Here are made-up objects, facts about them, and rows of numbers that follow some of those facts. Name the object behind each unnamed row.

Known rows:
vare: [  8   6  20  17   8  -1  -4   8  11  -3   7 -35  16   1 -14 -16 -36   6
  54   1 -18  15 -20 -28  -4  12 -11 -18  21  -4 -12  14 -31   4  32   2
   4  20 -17 -17  -6 -14 -10  -6  11  14 -21 -24]
zulem: [ 29  25  22  24  -3   1   3  32   5 -18   7 -35  26   7   1 -10 -24   5
  49  -8  -4   4 -24 -39  -3   3 -15 -40  27 -17   7  20 -30   0  14   4
 -11  11  -7 -15  11  -5 -14  -5  10  -3 -16 -15]
kiskol: [  4  14  11   7  18   5  -6  17  -9  -6   2 -54  49  -6   2 -23 -35  14
  31   0 -18   7 -24 -16 -20 -11  -7  -7  15 -13   1   3 -30  -7  11  14
  20  -7   3 -15  13  -6  25 -25  -2 -12 -19 -25]
trebra: [ 23  10  26  17   4  -6   7  25  15 -10  11 -43  27   3  -1 -31 -44   4
  51  15 -27   9 -18 -31   0  -7 -12 -31  13 -11   0  21 -41 -11  34   7
  -2  16  -7  -5   3  -8 -14   3  10  12 -11 -23]
klunor: [ 16  20  15  42  17 -11  -3  34   6 -19  -5 -51  34 -19   6 -23 -39  -2
  31  -6  -7   5 -20  -9   1  14 -10 -22  12   1  -3   1  -9 -11  34  12
   7  -5  14 -30   2   8  -5 -23  -2  -7  -8 -24]
flivun: [  6   8   4  14  31   3 -10  18  -5 -15  10 -21  31  -3 -34 -24 -22   5
  44 -14 -15  13 -26 -14 -18  21 -33  -9  21 -25  -4  14 -29   8  16  10
   5  -5  -8 -29   0 -26   6 -38   6 -17 -20 -21]
skidives: [  4  15   3  17  18   3   1  28  -1  -6  20 -36  31  -3 -26 -33 -30   3
  46  -6 -21  13 -19 -17  -2  22 -28 -15  24 -29  -3  14 -27  -3  20  13
 -12  -3  -9 -28   0 -23   0 -19   9 -22 -22 -22]
fopin: [ -1  23   3  30   8  16 -17   8  -6 -15 -20 -58  38   2  27 -12 -24   8
   4 -17  14  11 -30  -7  -9  -8   4 -10  18  20  11   7 -13 -10  26  -4
   9   1   1  -5  11   7  23 -22  -8 -16 -35 -27]
nuzur: [ 11  13  25  15   4   1   2  27   9  -3  -2 -21  21  18   8  -5 -15  21
  32  -7  -4   9  -5 -50   5  -6 -19 -30  19 -19   8  23 -25 -15  21   5
 -23   1  -9 -19  13   4 -12 -15  13  15  -6  -3]
klasodre: [ 28  23  23  25   0   3   4  28   1 -19   3 -35  29   3  12 -14 -25  12
  42 -13 -12   5 -27 -32 -17  -1  -9 -32  21 -10  14  14 -32   6  10   4
   2   0   1 -18  13  -2  -6 -13   3  -7  -9 -17]
mesen: [ -7  14  13  19   9  -3  -6  13  11   1  -5 -38  22   7  -3  -8 -24   2
  30  -9  -9   9  -6 -26   5  17 -20 -15  12   0  -8  18 -12  -7  45  -2
  -8  13  -7 -24  -4 -12 -11 -22   3   8 -10 -27]
fopo: [  5  18  24  25  14  -8  -8  30   6 -13 -10 -31  39   9  12   3 -14  13
  29 -12  -1  -1 -19 -30 -15  11 -21 -26  13  -5   4  15 -13  -6  32   7
   4  -8   1 -29  14  -1  -3 -33  -2   4 -10 -20]
klezak: [-20   8   7  16  29  -1 -11  22  -2  -2  -8 -46  47  -3  -1  -8 -25  11
  18  -2 -14  -2  -8 -14 -11   7 -17  -5   3  -8  -7   4 -10 -10  34   8
  12 -11   4 -32  12 -15  18 -37  -8   2 -15 -24]
difum: [ 17  20  27  18  11  -1  -5  22  -3 -21   0 -27  30   0   2  -2 -17  15
  41 -19  -5   0 -34 -27 -27  -7 -12 -25  15 -13   8  12 -31  12  12   0
  17   0  -1 -19  12  -8  -3 -30   4  -6 -12 -13]
nibas: [ 17  29  18  46  13  -9   1  27  -2 -23  -6 -52  30  -8  11 -18 -23   9
  24 -13   0   2 -17 -13  -1   7 -10 -24  19   2   6   6  -5  -2  23  10
   0  -5  18 -34  13  11 -12 -31   1 -24 -14 -21]
steken: [  8  10  12   8   6   7   1  22  -1  -6   3 -58  39  -3   5 -26 -41  11
  40   5 -21   4 -18 -23  -6  -5  -8 -14  14 -11   5  10 -32  -9  21  12
   6   8  -3 -10   9 -10  11 -11  -2  -9 -23 -25]
skitru: [ 22   3  32  24  15  -5 -10  31   6 -27  -4 -22  37  -6   1 -12 -45   7
  55  -2 -20   5 -41 -18 -37   6  -7 -32   8  -8  -2   8 -39   1  40   4
  27  -5  -7 -15   1  -8   5 -18   6  13  -8 -37]
dronoflu: [ 24  33  37  30   2   1  -7  47   5 -28  -3  -7  26   4  24  -8 -10  20
  32 -11   9  -1 -32 -31 -15 -19 -13 -43  20 -22  22  30 -31  -9  16   7
 -13   1 -12 -13  15  12   1 -15  14  -7 -11  -9]
lagek: [ 12  28  10  42   5   0   1  17   2 -12  10 -60  31   1  -9 -23 -34  -4
  36 -23  -5   5 -19 -20   4  16 -18 -18  29   2   7  13  -9   8  26   1
  -7  10   8 -22   7  -6  -9 -18 -10 -19 -25 -27]
noklaplal: [ 16  26  26  31   8   3  -6  -5  10 -14 -12   5  -6  13   0 -12   0   9
  32 -33  16  11 -23 -33   4 -13 -25 -31  26   0   6  35 -25   7  25  -7
 -10  23 -24 -18  -9   5 -17 -30  17  11 -18   0]

Some facts about the objects:
[fubran, guli, sostidim, daplon, raskano, trebra, petron, mogas, vulu, bugru, barori, fifol, klagra, poplo, drakova, nodrek, dutan, noklaplal, gemi, tasilo, branis, drileve, fluzum, tuno, skoge, nuzur] η a
[klifir, lugrur, lonum, monetram, braklil, skodek, steken, bereplil, kiflas, nivan, bromutir, zupleman, daklen, plifal, zunar, votren, dasik, zonun, skofam, loklas, drotroklun, gegre, sketrun, fluras, zodrer, bruflin, kiskol] η c
[genan, kufaza, sobral, sekiko, gotrim, goval, dribuk, nobim, fudas, valam, boklak, klezak, veri, banuk, levun, plubromum, labrol, pluzur, drubar, vare, zeklo, klestaklol, pliso, klofal, brusur, brekiplus, mesen] η e
[gruma, brigapen, lebun, nivul, bebek, kemo, difum, klasodre, fifladom, denar, nibas, dronoflu, rotur, gruple, doven, grepes, bebes, felun, tririk, grefluzo, plisku, tarum, vaplus, fegos] η g
[flivun, dupu, vukir, skidives, skuplek, stiskavur, furir, geklofa, gogrodrin, vigrem, vutak, fodrak, branum, kledel, meska, fevik, meges, pano] η b
[kodan, netum, fopin, denin, malum, nuste, griskor, tumam, skire, derak, trezem, duvala, mosar, zosel, replovir, grukle, skaden, flubros, stutu] η d
[brulenek, skitru, klogiplas, stoza, mogon, gastuvol, moverun, klunor, plizo, brali, medom, stista, lagek, razo, virastis, flenis, zulem, fopo, putrur, mikan] η f
[fubran, sostidim, lugrur, lonum, flivun, kodan, vukir, skidives, netum, gotrim, malum, skitru, daplon, dribuk, skuplek, valam, nivul, klogiplas, nuste, stoza, trebra, steken, petron, mogas, kemo, veri, griskor, kiflas, levun, difum, klasodre, gastuvol, bugru, furir, derak, fifol, labrol, trezem, brali, denar, duvala, fodrak, zupleman, daklen, doven, zunar, pluzur, grepes, vare, kledel, stista, dutan, zonun, zeklo, loklas, klestaklol, branis, grefluzo, lagek, replovir, razo, drotroklun, meges, pano, sketrun, brusur, zodrer, bruflin, zulem, flubros, putrur, fegos, mikan, stutu, kiskol] Θ 287
[guli, kufaza, lebun, braklil, fopin, nobim, skodek, skire, fifladom, moverun, vutak, dronoflu, plifal, branum, nodrek, bebes, noklaplal, gemi, skofam, meska, zosel, fevik, pliso, klofal, flenis, vaplus] Θ 661
[klifir, genan, brigapen, sobral, goval, raskano, tumam, klunor, nibas, poplo, gruple, mosar, votren, dasik, felun, tuno, skoge] Θ 48
[gruma, monetram, dupu, sekiko, brulenek, denin, fudas, boklak, klezak, bebek, vulu, bereplil, banuk, mogon, stiskavur, plubromum, barori, nivan, plizo, geklofa, gogrodrin, bromutir, vigrem, klagra, rotur, drakova, medom, drubar, tririk, tasilo, gegre, virastis, fluras, grukle, brekiplus, plisku, drileve, mesen, fopo, fluzum, skaden, tarum, nuzur] Θ 119
{fubran} Ξ klifir
{fubran} Ξ skidives
{fubran} Ξ felun
{fubran} Ξ vare
{guli} Ξ nivul
{genan} Ξ zodrer
{genan, goval} Ξ sostidim
{genan, geklofa} Ξ stista
{genan, sobral, mogon, gemi} Ξ meska
{sostidim, denin} Ξ lebun
{sostidim, klogiplas, felun} Ξ gemi
{sostidim, brulenek, gastuvol, skofam, tririk, zosel} Ξ boklak
{lugrur, skuplek, klogiplas, geklofa, stista, plisku} Ξ gotrim
{lugrur, gotrim, grepes, drakova, lagek} Ξ tasilo
{lonum} Ξ dronoflu
{kufaza} Ξ zosel
{brigapen} Ξ zunar
{sobral, fegos} Ξ kufaza
{lebun, lagek} Ξ vulu
{lebun} Ξ skofam
{skidives, bebek} Ξ stiskavur
{sekiko} Ξ skire
{sekiko, vigrem, kledel, klestaklol} Ξ skaden
{netum} Ξ plizo
{gotrim, plizo} Ξ klunor
{fopin, poplo, plifal, rotur, dutan, drileve} Ξ furir
{denin, gastuvol, zeklo} Ξ klestaklol
{malum, nibas, klagra} Ξ kiskol
{malum, nuste, steken} Ξ denar
{goval} Ξ fifladom
{nobim, stutu} Ξ nibas
{skuplek, klestaklol} Ξ grefluzo
{skuplek, petron, moverun} Ξ brulenek
{skuplek} Ξ stutu
{nivul, banuk, klasodre, skoge} Ξ fifol
{nuste, kemo, branis, bruflin} Ξ zonun
{nuste, vulu, tasilo} Ξ drileve
{nuste, furir, tasilo} Ξ drotroklun
{stoza, stiskavur} Ξ fopin
{stoza, vigrem, plifal, tasilo} Ξ rotur
{stoza, fodrak, stista, razo} Ξ klezak
{trebra, mogas} Ξ medom
{trebra, plizo} Ξ bereplil
{kemo, plisku} Ξ fevik
{banuk, plizo} Ξ steken
{griskor} Ξ pliso
{griskor, plubromum, tarum} Ξ kledel
{tumam, fifladom, nivan} Ξ mosar
{mogon, kiflas} Ξ klofal
{stiskavur} Ξ duvala
{gastuvol} Ξ guli
{nivan, trezem, vutak} Ξ mogas
{klunor, meska} Ξ nuste
{derak} Ξ raskano
{geklofa} Ξ valam
{labrol} Ξ fudas
{trezem} Ξ klogiplas
{gogrodrin} Ξ bromutir
{bromutir} Ξ trebra
{bromutir, vare, zosel} Ξ skitru
{brali} Ξ kemo
{nibas, fodrak, tasilo} Ξ plifal
{fodrak, stista} Ξ skodek
{daklen} Ξ daplon
{dronoflu} Ξ putrur
{pluzur, drakova, pliso, vaplus} Ξ votren
{pluzur} Ξ klasodre
{pluzur, fluzum} Ξ flubros
{votren} Ξ fopo
{vare} Ξ vaplus
{dutan} Ξ brekiplus
{dutan} Ξ levun
{dutan} Ξ brigapen
{dutan, vaplus} Ξ sobral
{noklaplal, gegre} Ξ tuno
{noklaplal} Ξ zeklo
{noklaplal} Ξ dribuk
{felun} Ξ stoza
{branis} Ξ goval
{grefluzo} Ξ zupleman
{lagek, flubros} Ξ fodrak
{replovir} Ξ klagra
{pliso} Ξ difum
{meges, sketrun} Ξ nobim
{pano} Ξ pluzur
{sketrun} Ξ bruflin
{brusur} Ξ mesen
{brusur, mesen} Ξ fegos
{brusur} Ξ brali
{brusur} Ξ monetram
{brekiplus} Ξ tarum
{brekiplus} Ξ flivun
{brekiplus, mesen} Ξ lugrur
{plisku} Ξ plubromum
{bruflin} Ξ lagek
{zulem} Ξ skoge
{fegos} Ξ derak
{nuzur} Ξ braklil

Which object is each row?
No name comes twice in this set of rows, the named rows included.
[  2  17  19   5  15   3  -5  44   7  -9   5 -15  28  16 -10 -15 -10  13
  38   1 -13  13  -8 -33  -7  21 -35 -26  23 -38   0  31 -23 -11  23  15
 -23 -16 -19 -34   3 -13  -1 -21  21   1  -5 -15]  dupu
[ -4  14  19  21   7   0 -16  -7   5   3 -10 -13   5  16 -19   3   4   9
  34 -33  15  14  -3 -38   1  20 -28 -16  23   1 -14  24 -10   8  33  -6
 -10   7 -15 -29  -5 -12 -19 -34  15  12 -20 -11]  sekiko
[  5  14  26  11 -11   7 -12   6   4  -2 -16 -11  12  24   4   3  -2  18
  31 -17   5  14 -11 -41  -7   2 -21 -23  22  -1  -6  28 -20  -5  22   4
 -11   5  -9 -19   0  -5 -10 -29  16  11 -18 -11]  gegre
[ -4  21   6  24   9  -8   0  26  14  -7  11 -47  13  18 -22 -23 -25  -8
  32 -13 -12  19   1 -24  20  42 -40 -13  31 -15  -7  30   0  -1  39   6
 -40   5  -7 -34 -12 -22 -21 -23  10 -13 -10 -28]  geklofa
[ -3  17  21  32  31  -8  -7  24   9 -19  -9 -32  26 -10   7 -24 -40   5
  25 -11 -14   5 -23  -3  -1  -9 -16 -19  10   0   6  13 -27  -6  47  -3
  12  14 -13 -18  -7  -5   1 -22  -4   4 -13 -28]  gemi
[ -4   4  22   9   8   0 -11  38  14  -8  -8 -46  43   7  15 -12 -44  18
  29  19 -25   8 -13 -25 -14  -5  -7 -16   8  -6  -3  19 -20 -28  44  10
   8 -10   2 -16   9  -8  12 -10   5  14  -3 -33]  bereplil
[ -2   9   5  14  29   0 -12   8  -9 -12   2  -5  23   2 -32  -9  -6   4
  41 -28  -8  12 -30 -16 -20  22 -29 -10  18 -22 -10  19 -32  17  12   6
  11  -7 -16 -32 -10 -31   6 -50  12 -15 -18 -24]  kledel
[ 15  12  25  19  11  -6  -5  51  19 -24  10  -9  21   3  -8 -36 -35  -2
  40   7 -18  17 -20 -11   2  16 -29 -35  25 -31   2  34 -29 -20  44  12
 -33   6 -27 -24 -11  -6  -4   3  21   1  -7 -25]  vutak
[ 21  24  42  32   7  -5  -7  45  15 -32  -2 -19  23   5  24 -18 -35   7
  33   0  -7   6 -28 -17 -11  -6 -12 -40  15 -11  11  27 -32 -11  41   3
  -1   8 -14  -9  -2  13  -2  -4  13   2  -6 -25]  fifladom
[ -7  12  -2  18  36  -2  -7  27  -6  -2  17 -48  43 -13 -30 -35 -37   3
  33  -7 -21   8 -22  -2 -12  20 -27  -2  14 -27  -1   3 -23   4  20  16
   9 -12  -1 -35   6 -29  14 -41  -6 -27 -24 -35]  furir
[ 12  21   5  20 -11  18  -3   4  -2  -5  -3 -77  31   3  16 -14 -40   6
  30  -2  -4  13 -23 -19  -4  -2   7 -10  21  28   3   5 -14  -7  26   1
   4  14   5   1   8  -6   5  -2  -8 -13 -41 -33]  nuste
[ 28   2  32  14  -5   6 -19  20   6 -20 -28 -38  47  -5  32  -6 -38  16
  32  23 -12   5 -32 -21 -30 -14  15 -11  -3  11 -10  -2 -26 -30  32  12
  26 -13   2  -4  11  19  22  -4  21  13 -15 -29]  mosar
[ -3  11  19  28  24   2 -16  25   7 -15  -5 -20  37  -9   2 -20 -27  13
  28   3  -9   5 -26  -9 -10  -5 -11 -17   6 -21  -1  16 -32 -15  31  -1
  11   4 -19 -20  -1   2  26 -21   4   3 -14 -19]  klofal
[ 17  27  25  49   5 -11  -4  21   6 -20  -4 -46  18  -3   9 -18 -31   1
  35 -14  -3   7 -15 -10   2  14 -12 -24  16   8  -1   7   0  -3  34   7
  -3   2  10 -28   1   8 -16 -22   3 -13  -6 -28]  felun
[ 30  27  35  34   0  -7  -5  33   6 -22 -12 -21  23  -4  19  -6 -11  15
  36  -4  -3   0 -19 -29  -7  -5  -6 -36  14 -12   4  16 -19  -9  13  13
   0  -6   3 -28   8  20  -8 -15  20  -6  -4  -9]  gruple

The same objects again, as new rows of numbers:
Some rows with their names:
trezem: [ 22  20   3 -29 -26  -2  -9 -34 -31 -29  -3  -6 -11]
flivun: [-30 -29  11  18 -37 -14 -27  27  25  32 -13 -27 -16]
skire: [ 14 -23 -30 -32  52   2   7  34  19  34 -10   2 -14]
klasodre: [  8  -4  19  34   6  11 -25 -30   2 -20  -3  -7  12]
fifol: [  4 -48  23  14  14  38 -25 -28 -23  12  16  40 -15]
pluzur: [ 14  -1   6 -13 -42  -8 -14   1  -8  -7  -6 -21  -7]
steken: [ -2  -7  10  43 -16   9  17 -26 -33  -2 -27  13   8]
guli: [  7   7 -13 -35  41  18  -7   7 -10 -15  35  22 -14]
grukle: [ 17  -9  -8 -32  21  12   2  17   7   4  21   8  -7]
plubromum: [  9 -10 -27 -39   8 -10   5  39  41  34 -17 -14  -8]
skaden: [  0 -40 -17 -16  47   0  17  33  21  59 -22  15 -12]
lugrur: [-13   3   5  29 -19 -14  17 -24 -22   6 -45  -1  -2]
mogon: [-17  45 -13  -9  13 -21  16 -12   1 -23   0   1  12]
klofal: [-13 -19 -18   7 -12  14  21  44 -13  16  15  29  -1]
brali: [ -7   1   6  23   5  -6  -6 -35 -11  -1 -22   0   0]
stista: [-22  10   3  29  -3 -19  -7 -37 -11  -4 -34  -6  -5]
stutu: [ -4  -7   0  -8 -18  -2   6 -25 -37  12 -29  11 -19]
fluras: [20 -4 -7  6 19  7 16 22 22  0 13  2 28]
fegos: [ 18  -3  18  21  10  15 -21 -24  15 -17   9 -10  14]
drubar: [ 18  -6  -5 -13  -7  11  10  38  15   9  22   0   3]

Name these rows:
No name comes twice in this set of rows, the named rows included.
[ 20  11   4  14 -14  -5  -4 -23 -11 -10 -17 -21  10]  kiflas
[ 39  26   8 -17   9  -9 -29 -29  22 -19 -10 -38   6]  gastuvol
[-54 -10 -20  24 -18  -4   8  60   7  29  18   9  -5]  fevik
[ 29  10   8 -36  12  10 -31 -36  -6 -26  11  -7 -12]  petron
[ 32 -30   7  19  24   5 -14   5  35  20 -30 -25   5]  zupleman
[ -4 -13  16  29  26  31   8  -3  -7 -15  39  45  23]  medom
[ 15   0  18 -16 -11  23 -23 -31 -35 -34  30  18 -17]  trebra
[-59 -10 -16  40 -35  -5  17  44 -18  10  19  22 -10]  meska
[ -3 -22  15  15 -40   2 -40  35  36   5   9 -31 -12]  vukir
[ 18 -32  14 -10  26  22 -29 -18  -1   9   6  15 -24]  daplon
[ 19  -5  -9  -7 -21  21  11  42  -3 -14  37   3   9]  kufaza
[-39  44 -21 -14 -43 -43   2  31  14  -3   9 -30  -6]  geklofa

